What each symbol does to the units:
DT: j>PJ, q>CF
GD: j>LM, q>CH
LT: j>FZ, q>FM
LM: j>MH, q>PG
CL: j>DP, q>HS
LG: j>DN, q>RH
BL: j>LJ, q>GG
RL: j>GG, q>LJ
NS: j>PH, q>HZ
FT: j>FM, q>FZ
ZP: j>DT, q>MJ
CR: j>GS, q>MZ
SC: j>HZ, q>PH
HZ: j>GN, q>NS
FJ: j>RR, q>QH
ZQ: j>NQ, q>HF
DN: j>FJ, q>BB
HF: j>CR, q>ZQ
LJ: j>NL, q>RL
CH: j>SC, q>GD
TQ: j>HS, q>DP
NL: j>DH, q>NZ
RR: j>HF, q>NQ
PG: j>CH, q>LM
QH: j>BB, q>FJ
PM: j>SL, q>RF
MZ: j>ZQ, q>CR
NZ: j>RL, q>NL
CZ: j>LT, q>ZH
NQ: j>QH, q>RR
FM: j>ZH, q>LT
FZ: j>ZP, q>FT
MJ: j>FT, q>ZP
SL: j>NZ, q>DH
GS: j>CZ, q>FF
CF: j>MJ, q>DT
DP: j>LG, q>TQ
PJ: j>PG, q>MH
FF: j>MZ, q>GS
RH: j>TQ, q>LG
JH: j>NS, q>GN
ZH: j>FF, q>CZ
RF: j>JH, q>PM
HS: j>BL, q>CL
BB: j>RH, q>DN
PH: j>GD, q>SC
GN: j>PM, q>JH
DH: j>RF, q>SL
GG: j>CL, q>BL
MH: j>CF, q>PJ

The rows follow the links: the fewer symbols apart two units are, the more alike their rows tend to be.

Each row, then its unit:
39,200,40,-122,-182,-6,251,15,-23,146,15,-130,47,-100,194,198,191,130,30,-45,35,77,97,17,-58,137,-129,81,-65,-133,119,150,24,66,-52,6,8,-23,-125,-121,-136,130,-67,153,-193,108,26,-74,79,28,-4,148,111,107,-119,79,-119,-35,53,21,-85 | ZP
-72,-79,38,-66,-43,-59,333,-112,-20,182,-24,-8,-46,8,-17,283,77,19,171,-36,126,52,8,175,-148,-7,29,141,-65,-108,134,-84,105,182,-95,-57,-154,6,54,65,-35,-33,33,38,-50,-63,44,198,131,25,148,-20,27,28,-284,152,-91,8,-80,-29,-56 | ZQ
-88,-52,-209,73,-73,22,-113,79,6,128,39,124,-65,88,-95,90,-274,94,287,54,-1,26,-217,127,3,-49,-24,-37,3,206,38,-20,122,46,-134,-67,-82,-39,32,34,9,-70,160,-88,5,34,-95,13,-102,-157,64,-39,-124,-226,-46,-18,279,156,-39,-35,-12 | RL
228,164,28,106,-156,19,34,189,62,-53,-133,14,57,1,79,-66,195,82,-104,-62,-109,31,49,-197,-31,164,-118,-11,-110,-108,-49,262,-43,-116,70,-21,33,13,-234,-96,-176,170,-125,130,10,40,22,-81,-95,114,13,55,75,78,36,116,-99,-24,34,22,-41 | PG
-154,-132,2,-130,40,-22,311,-119,-53,223,8,11,-71,10,-7,277,30,-50,118,-19,119,48,-48,210,-95,-116,19,81,-40,-80,137,-102,76,90,6,-84,-212,44,112,140,13,-39,72,-48,-70,-66,61,213,141,19,55,-36,-4,1,-248,61,-89,7,-92,2,-54 | MZ
114,-57,-33,139,198,94,-145,10,180,-14,-152,36,95,128,-59,-269,-227,-119,-79,-77,-67,-95,-152,-58,110,-11,-139,8,-18,35,-5,-70,-142,-391,-39,1,69,-68,153,-121,24,26,-111,-9,-93,-71,-113,-109,-52,23,45,-36,30,-181,-42,-61,-49,-35,98,-106,-64 | MH
254,121,29,131,-136,11,-37,178,51,-94,-129,72,48,18,52,-150,187,21,-177,-74,-156,12,28,-214,-7,139,-109,-49,-112,-93,-50,258,-36,-174,174,-4,13,38,-214,-25,-159,162,-106,50,76,29,31,-90,-133,118,-17,-7,20,83,142,107,-65,-9,-18,68,-8 | CH
-168,-94,142,-172,234,-32,86,-224,-133,-49,117,-128,-9,-101,52,11,106,-114,-149,35,122,-50,173,60,18,-103,129,37,132,-63,-12,-218,-105,116,78,71,33,29,159,91,164,-72,-8,-64,-24,-50,78,88,183,52,-107,11,73,134,34,-105,-164,-101,7,64,50 | CR
4,9,-145,79,-79,13,-200,151,-41,-20,25,209,-34,44,-32,-135,9,-25,-146,-8,-153,-9,-126,-100,46,-97,-63,-181,-91,48,-68,102,-18,-103,225,-80,-114,88,-161,199,-20,69,95,-142,110,80,1,-57,-208,18,-78,-68,-140,2,249,-8,139,90,-102,120,90 | GN
90,82,151,99,-66,-95,-58,125,-42,-276,-21,-25,14,-19,-11,-77,271,6,-135,14,-17,-18,241,-190,-27,78,172,-2,75,-49,-169,109,-4,164,116,44,81,72,-198,17,-28,18,-69,28,252,-28,93,41,-15,64,-83,2,6,155,140,69,-64,-91,-75,51,110 | HS
70,-134,63,159,187,34,-78,-25,180,-156,-111,-77,33,111,-170,-43,-204,-76,127,5,62,-64,-75,-31,10,50,67,111,110,83,-10,-142,61,-19,-271,28,124,-98,195,-130,88,-126,-32,87,64,-161,-47,59,60,-47,140,-90,42,-172,-213,14,3,-63,43,-206,-59 | LG
-183,-206,-36,-129,215,-16,163,-192,-88,161,19,64,-16,39,-6,80,-34,-162,-66,-35,89,-40,-108,164,-41,-207,2,-6,-37,-66,93,-182,-95,-44,135,-83,-214,64,193,204,69,-48,67,-140,-73,-70,50,148,70,50,-32,-126,-74,1,-116,-25,-84,15,-76,56,-14 | ZH

Each walk starts at a row. The symbols on each line, taken left to right, move it on to the next unit.
Each answer is a row, close to the row of the unit it stands for.
start -53,-166,152,5,311,-31,-42,-204,13,-195,0,-113,34,-12,-63,-127,21,-161,-122,19,90,-77,140,-23,45,-46,135,88,163,-27,-61,-204,-107,-14,-27,58,123,9,209,29,162,-125,-50,-23,97,-139,70,87,115,28,-45,-69,67,68,-22,-92,-133,-146,45,-56,43
q q q
-22,-53,78,11,-75,-15,345,-36,8,83,-32,-40,-31,26,5,272,125,35,172,-64,117,35,43,121,-141,69,73,103,-54,-103,99,5,128,200,-114,-41,-125,-10,-12,-1,-85,18,3,109,-8,-29,68,203,119,44,147,-41,16,70,-302,185,-96,-43,-74,-39,-67
j j q
55,-138,118,141,237,18,-53,-62,140,-183,-105,-77,37,52,-182,-118,-135,-136,16,18,91,-97,3,-75,20,6,92,121,164,44,-69,-176,9,-34,-183,55,125,-89,203,-84,152,-117,-83,63,85,-172,2,92,83,4,93,-126,33,-114,-163,-17,-59,-112,55,-165,-66
start 26,-175,178,83,334,13,-34,-111,74,-216,-59,-89,38,45,-120,-137,-56,-165,-68,-9,95,-106,107,-43,2,-23,158,90,160,24,-95,-192,-65,-13,-110,41,119,-46,215,-76,188,-128,-104,46,92,-208,60,93,114,32,23,-107,90,-12,-76,-58,-138,-130,35,-109,6
q j q q q q
133,45,168,140,-106,-54,220,100,65,-150,-101,-74,22,31,-31,141,214,64,70,-34,84,10,127,-56,-111,171,87,118,-2,-130,-43,105,137,174,-81,6,-30,18,-143,-84,-94,45,-60,192,159,-84,97,132,105,96,133,-26,80,82,-217,180,-177,-104,-61,-58,-28
j j q q j j
11,76,101,39,-90,-75,-129,107,-95,-253,82,12,-21,-87,10,-76,221,22,-143,61,-50,7,206,-146,0,20,150,-58,79,8,-155,90,23,188,153,46,96,80,-255,47,10,34,14,-8,224,-16,98,-9,-49,42,-145,35,-7,177,270,5,2,-36,-38,103,138
start -117,-117,161,-89,257,-58,-2,-249,-91,-97,89,-109,7,-46,-14,-68,48,-172,-140,18,135,-88,171,39,0,-124,145,78,152,-56,-18,-204,-100,54,54,55,54,-3,202,75,193,-110,-26,-71,37,-113,66,87,142,48,-123,-35,49,131,4,-107,-189,-110,12,16,76
q j j j j
172,34,175,169,-89,-54,117,105,91,-239,-74,-78,23,12,-35,25,270,-14,-11,-29,35,-11,188,-141,-70,167,110,107,5,-96,-78,96,94,172,-50,11,50,41,-151,-68,-82,25,-103,128,231,-74,93,123,29,128,86,-9,60,118,-98,170,-164,-116,-46,-30,14
j j j q
-49,-83,-175,100,-32,48,-111,72,72,104,-15,62,-55,115,-124,85,-284,53,306,34,22,22,-216,92,-2,-6,-20,-20,17,176,60,-55,134,29,-217,-43,-33,-88,124,-37,53,-90,129,-18,-4,-2,-126,31,-60,-167,156,-56,-90,-246,-146,8,216,125,9,-106,-32
start -104,-77,-212,0,-110,18,-159,109,-22,123,84,134,-74,83,-90,38,-218,53,183,56,-40,60,-255,100,15,-113,-29,-116,-32,196,59,-14,116,42,-27,-79,-136,21,0,114,22,-52,166,-110,-6,72,-74,10,-137,-154,17,-53,-179,-171,77,-18,258,159,-69,30,38
j q j j q
-86,-43,-219,-4,-97,8,-198,108,-73,96,96,199,-80,53,-71,8,-166,20,74,33,-62,11,-203,40,32,-131,-22,-169,-70,138,6,46,59,8,125,-80,-121,28,-52,175,11,-29,184,-179,59,69,-65,0,-156,-117,-57,-66,-183,-136,196,-24,276,186,-102,86,77
j j j j
13,-85,-110,145,14,35,-85,68,103,56,-56,7,-27,108,-156,36,-306,48,287,9,38,1,-195,71,-10,38,15,78,28,160,23,-82,134,13,-248,18,21,-87,131,-98,47,-92,66,51,-7,-55,-115,25,-50,-108,184,-76,-62,-223,-170,39,159,32,24,-140,-39
start -127,128,80,-269,-82,-39,280,-157,-144,191,123,-148,-14,-135,206,238,161,82,48,9,78,102,139,139,-33,-16,7,53,0,-105,116,1,-40,181,40,37,-45,1,-33,2,-33,43,-4,34,-197,119,53,2,162,32,-42,134,93,161,-32,-33,-111,10,37,78,-11
q q q
-121,-231,-24,-119,276,-3,42,-176,-84,139,-8,92,6,23,-36,-37,-68,-201,-171,-61,56,-38,-93,126,32,-240,-24,-8,-26,-55,85,-215,-137,-184,149,-60,-152,29,246,210,86,-85,15,-153,-64,-135,8,113,30,66,-43,-136,-53,-40,-36,-36,-85,-2,-47,31,-20
q q j q q q
-208,34,102,-285,22,-65,200,-197,-169,142,161,-111,-21,-171,176,192,146,9,-54,24,91,67,158,165,-48,-89,53,62,38,-87,72,-101,-71,176,47,59,-34,10,46,46,42,-5,-5,-40,-162,42,83,27,192,30,-77,96,60,148,-14,-67,-104,-41,40,99,15
start -40,-31,-197,2,-85,-23,-219,113,-63,35,74,228,-96,56,-59,-80,-56,16,-45,63,-105,25,-166,5,19,-148,-30,-189,-56,81,-56,72,29,-56,152,-68,-122,73,-108,229,0,2,165,-166,113,85,-31,-14,-180,-55,-66,-59,-168,-42,257,-14,200,135,-96,111,104
j q j j j q
91,76,-89,74,-88,-2,-187,182,-30,-61,-14,177,15,24,-27,-198,84,-20,-204,-52,-170,-1,-70,-150,34,-4,-46,-131,-72,-15,-89,157,-47,-154,247,-78,-55,70,-179,116,-76,82,-3,-89,160,50,3,-53,-201,61,-107,-34,-100,26,273,26,80,46,-54,100,87
q j j j j q
182,192,40,49,-195,0,120,139,58,14,-108,-25,86,-17,123,39,203,131,-55,-69,-91,39,94,-121,-36,201,-103,44,-124,-101,4,229,-18,-87,11,-10,48,18,-195,-140,-201,169,-118,143,-71,83,7,-86,-33,88,25,108,75,70,-59,125,-109,-37,27,40,-59
start 163,67,177,133,-65,-66,42,86,39,-262,-56,-42,0,-3,-42,-32,302,-1,-76,1,17,-26,218,-186,-59,123,122,47,37,-93,-146,111,53,183,10,51,76,71,-207,-19,-49,25,-83,105,247,-51,102,119,16,85,-12,-9,35,165,48,149,-113,-116,-50,-5,59
j j j
-39,124,29,-43,-107,-60,-193,83,-114,-172,156,-4,-54,-108,1,-77,156,47,-123,97,-54,-11,178,-98,41,-5,150,-95,68,36,-134,85,16,216,164,52,64,64,-218,76,27,37,41,-58,174,69,85,-62,-78,-10,-164,73,-31,191,331,-48,48,-14,-38,107,170
q q j
-93,151,-56,-78,-149,-40,-200,74,-156,-92,203,24,-59,-108,65,-26,81,92,-32,87,-40,49,98,-36,30,-27,89,-131,42,81,-72,83,-10,196,150,28,33,36,-204,71,15,7,89,-102,94,114,17,-101,-74,-97,-156,81,-32,119,345,-87,148,53,-18,118,150
start 179,83,-49,135,-67,-16,-139,163,32,-116,-95,150,52,33,0,-213,142,-6,-219,-43,-138,15,-25,-196,7,54,-81,-117,-99,-68,-110,206,-32,-174,219,-37,-18,78,-231,47,-130,126,-63,-39,119,34,-13,-92,-172,77,-79,2,-11,61,205,70,-41,31,-33,66,38
q j j j j
88,-128,-17,70,263,71,-145,-50,109,-28,-153,43,81,97,-72,-239,-216,-143,-160,-56,-65,-103,-133,-66,71,-55,-126,5,-7,-7,-4,-109,-125,-395,-7,-15,65,-17,222,-22,43,-21,-89,-26,-69,-97,-39,-61,-84,44,5,-117,-9,-111,-22,-95,-59,-19,80,-71,-40
j q q j
-78,-209,-36,-41,302,24,-12,-142,3,68,-56,79,33,56,-62,-142,-136,-211,-190,-72,10,-79,-91,79,20,-179,-42,-35,-21,-50,26,-198,-132,-286,150,-49,-108,44,263,183,85,-72,-33,-154,-46,-94,-2,74,2,66,-39,-144,-32,-35,-4,-67,-96,-24,-34,41,-25
start 48,-128,-28,201,101,64,-81,22,155,-73,-109,-39,0,127,-198,-4,-258,-18,232,35,69,-33,-120,16,25,68,13,91,72,127,27,-142,81,-9,-276,11,100,-116,153,-119,76,-135,-15,77,10,-130,-79,30,10,-102,169,-59,1,-216,-215,24,80,-1,68,-183,-86
q q j j j q
67,-14,118,91,-105,-82,291,32,66,-45,-75,-58,-13,37,-27,203,199,53,134,-21,95,38,102,12,-154,141,57,152,-51,-111,45,25,138,169,-125,-28,-47,-15,-87,-25,-108,31,-20,147,53,-63,62,179,108,98,154,-22,67,72,-295,190,-168,-70,-62,-68,-68
q j j j j
-217,-28,132,-248,116,-67,152,-238,-147,64,172,-148,-6,-133,126,105,131,-59,-83,24,138,0,187,101,6,-136,80,38,89,-65,30,-157,-92,150,102,41,-11,-17,91,58,103,-71,31,-57,-85,1,78,71,187,51,-106,53,59,147,45,-94,-154,-59,-13,98,45
start -96,188,-87,-138,-210,0,-166,70,-171,-8,223,-40,-51,-126,102,12,3,132,56,83,-70,63,60,11,66,-53,74,-133,21,138,-29,68,32,166,88,49,89,22,-177,17,13,-8,121,-84,10,188,5,-138,-75,-171,-151,119,-75,29,324,-108,222,99,23,104,126
q q j j
-46,168,-156,-49,-196,40,-165,52,-28,119,147,-19,-7,-63,99,22,-143,182,172,77,-89,65,-57,39,75,23,-47,-96,-12,179,9,118,7,46,-100,31,95,-61,-87,-114,13,0,98,-17,-165,210,-91,-204,-100,-179,-61,132,-41,-74,159,-83,242,128,91,18,41
j q j q j
14,170,-159,-28,-190,83,-123,74,36,112,51,-17,-7,-14,64,47,-220,178,196,42,-82,79,-123,28,84,75,-130,-28,-6,141,23,84,24,-49,-164,45,125,-95,-46,-188,-11,19,18,27,-180,141,-144,-223,-89,-152,30,127,-2,-160,69,-104,180,95,115,-36,-23
